Below are the code and all the weights of a small trained network. Each question names an input and a class and asks about switching units off, where a switched-off unit gives its printed mean instead of its output.

import numpy as np


def w(rows, s, z=0):
    codes = np.array(rows[::2]) - 128.0
    scale = np.full(codes.shape[1], s)
    scale[-1] = z or s
    return codes * scale


def norm(h):
    return h / np.sqrt((h * h).mean(-1, keepdims=True) + 1e-5)


def f(y):
    return y / 2 * (1 + np.tanh(0.7978845608 * (y + 0.044715 * y**3)))


def log_softmax(a):
    a = a - a.max(-1, keepdims=True)
    return a - np.log(np.exp(a).sum(-1, keepdims=True))


def net(x, mask):
    res = np.array(x, float).reshape(1, 8) / 4 @ E
    u = 0
    for l in range(3):
        y = f(norm(res) @ A[l][:, :-1].T + A[l][:, -1])
        res = res + np.where(mask[u : u + 6], y, B[l][:, -1]) @ B[l][:, :-1]
        u += 6
    return log_softmax(norm(res)[-1] @ U[:, :-1].T + U[:, -1])


A, B = {}, {}
E = w([
[215,141,51,214,190,127,172,96,95,75,69],'x0',
[73,130,61,124,93,206,188,116,122,127,178],'x1',
[142,143,137,130,125,139,133,134,111,164,123],'x2',
[128,128,126,127,125,129,126,130,129,126,127],'x3',
[129,143,118,125,128,129,113,119,124,140,127],'x4',
[58,142,127,201,235,172,94,190,139,146,137],'x5',
[92,246,138,137,103,90,178,171,150,78,95],'x6',
[98,116,88,175,99,32,123,170,76,166,164],'x7',
],0.011)
A[0] = w([
[117,254,180,126,131,104,150,177,150,70,134,1],'L0N0',
[165,174,217,82,181,235,131,88,224,79,104,22],'L0N1',
[129,70,161,140,127,127,87,110,84,149,86,31],'L0N2',
[150,105,184,194,140,144,16,228,134,87,74,104],'L0N3',
[190,138,223,127,131,60,87,142,174,145,55,50],'L0N4',
[52,134,126,65,194,139,89,206,159,158,148,59],'L0N5',
],0.0073,0.0066)
B[0] = w([
[134,98,65,31,145,117,155,210,168,130,123,199],'L0N0',
[70,68,139,184,40,181,71,168,84,132,1,254],'L0N1',
[121,110,85,52,111,137,125,155,105,37,192,122],'L0N2',
[65,147,124,97,212,132,175,55,81,155,149,203],'L0N3',
[83,168,123,17,187,94,106,69,25,67,171,216],'L0N4',
[228,150,170,222,121,92,186,67,200,174,159,195],'L0N5',
],0.0099,0.0037)
A[1] = w([
[68,247,149,167,162,128,169,139,171,79,110,143],'L1N0',
[56,156,76,165,154,231,133,127,130,108,194,37],'L1N1',
[88,178,96,119,99,110,103,151,97,170,70,46],'L1N2',
[136,102,99,136,134,37,106,186,75,174,137,41],'L1N3',
[175,1,121,120,192,189,55,87,117,163,183,2],'L1N4',
[196,137,167,73,185,202,132,121,181,114,110,165],'L1N5',
],0.0079,0.0046)
B[1] = w([
[165,60,83,87,149,125,98,157,134,197,120,255],'L1N0',
[87,138,155,122,193,112,181,90,107,157,110,196],'L1N1',
[144,75,103,107,96,145,112,149,151,122,143,137],'L1N2',
[62,129,99,136,101,147,70,98,112,82,97,173],'L1N3',
[161,96,72,43,136,95,150,247,150,152,89,242],'L1N4',
[58,128,86,199,75,103,47,122,81,114,121,204],'L1N5',
],0.012,0.0049)
A[2] = w([
[178,130,146,77,39,112,147,74,143,102,142,77],'L2N0',
[82,125,184,86,105,126,93,138,157,158,169,1],'L2N1',
[89,130,89,114,96,187,215,116,123,144,158,111],'L2N2',
[186,130,79,198,196,127,139,124,106,107,97,105],'L2N3',
[116,247,106,100,121,113,153,192,182,95,93,5],'L2N4',
[87,124,87,184,107,50,107,151,92,140,172,74],'L2N5',
],0.013,0.0039)
B[2] = w([
[66,120,132,218,200,116,178,126,158,229,123,229],'L2N0',
[231,195,99,179,97,174,168,125,150,9,184,185],'L2N1',
[149,153,160,70,163,46,45,93,74,74,110,205],'L2N2',
[140,161,180,118,60,130,141,133,184,115,210,254],'L2N3',
[162,41,81,109,139,151,113,186,108,159,158,176],'L2N4',
[122,112,152,127,110,215,108,108,115,97,20,205],'L2N5',
],0.014,0.0072)
U = w([
[164,75,16,59,125,118,137,238,134,154,124,124],'0',
[73,143,151,180,54,210,84,114,106,87,6,114],'1',
[214,239,166,186,65,135,165,130,211,71,235,84],'2',
[67,160,149,189,185,105,169,108,168,219,135,255],'3',
[113,214,155,43,214,60,92,73,35,71,137,56],'4',
],0.015,0.0088)

Each question gives the input, the list of numbers given to net, and the class t.
The units are the neurons (one row each of A and B). Each row of codes is followed by its name. A weight is (code - 128) times the scale printed after its matrix; where a second scale follows, it is the last column's (A, B and U).
mask holds one flag per neuron, layer by layer. A switched-off neuron (its flag False) gives its mean, the last column of its row in B, instead of its output. The means were averaged over made-up inputs and are rounded, as every weight is.
A unit's drop is (log p(t) with every unit on - log p(t) with that unit switched off) / (log p(t) with every unit on - log p(t) with every unit switched off).
The circuit of an input: a set's keep is (log p(t) with only the set's units on - log p(t) with every unit switched off) / (log p(t) with every unit on - log p(t) with every unit switched off). Starting from the 12 units with the biggest drops (on a tie, the unit counted first), units are removed one at a time, each time the one whose removal leaves the highest keep (on an exact tie, the one counted first), for as long as the keep stays at least 0.8.
circuit, biggest first: the units of the circuit, biggest drop first
unit that matters most: the unit with the biggest drop
k most important neurons: the k neurons with the biggest drops, biggest first
k most important neurons of layer l: the k neurons of layer l with the biggest drops, biggest first
input [6,-3,0,-8,-7,3,7,-5], class 0: unit that matters most : L0N0
input [-7,7,8,-5,1,-2,5,3], class 2: 2 most important neurons : L2N1, L0N3
input [-5,-2,-5,0,6,-5,5,-2], class 0: 3 most important neurons : L2N4, L0N0, L2N3
input [5,-7,6,2,-2,6,-4,3], class 4: 3 most important neurons : L0N3, L2N0, L0N5
input [7,-8,-1,2,7,5,2,8], class 1: 2 most important neurons : L2N5, L1N3
input [7,7,7,-3,4,0,5,0], class 2: 3 most important neurons : L2N3, L0N3, L0N4
input [2,-8,-1,-4,-3,6,-4,-7], class 4: 2 most important neurons : L0N3, L0N4
input [-8,-4,-8,-3,2,7,-7,3], class 2: 3 most important neurons of layer 2 : L2N1, L2N0, L2N4
input [0,3,2,-7,-3,4,3,4], class 1: 2 most important neurons : L2N5, L1N4
input [6,6,4,0,3,-1,6,-3], class 0: 4 most important neurons of layer 0 : L0N3, L0N5, L0N0, L0N4
input [-6,7,5,4,3,-7,2,6], class 3: 2 most important neurons of layer 1 : L1N5, L1N1
input [-4,-6,3,3,4,-3,-4,6], class 1: 2 most important neurons : L2N5, L1N3
input [6,-5,2,-5,5,6,-7,6], class 0: 3 most important neurons : L1N4, L1N5, L2N0
input [8,-2,3,-8,-2,2,-5,-5], class 2: circuit, biggest first : L2N3
input [-3,5,2,-5,-4,-4,-3,5], class 1: 2 most important neurons : L2N5, L0N3
input [-2,3,-4,-3,6,-2,-1,-3], class 1: 3 most important neurons of layer 0 : L0N1, L0N3, L0N4
input [-4,4,6,4,1,3,-5,-6], class 1: 3 most important neurons : L0N1, L1N0, L2N4
input [-2,8,-4,6,2,6,-5,0], class 4: 2 most important neurons of layer 2 : L2N2, L2N0
input [2,6,1,-8,7,4,6,-1], class 0: 2 most important neurons of layer 0 : L0N0, L0N3
input [4,8,-2,2,8,1,-2,6], class 4: unit that matters most : L2N2
input [0,6,-6,6,-8,3,5,1], class 4: 2 most important neurons of layer 2 : L2N2, L2N0
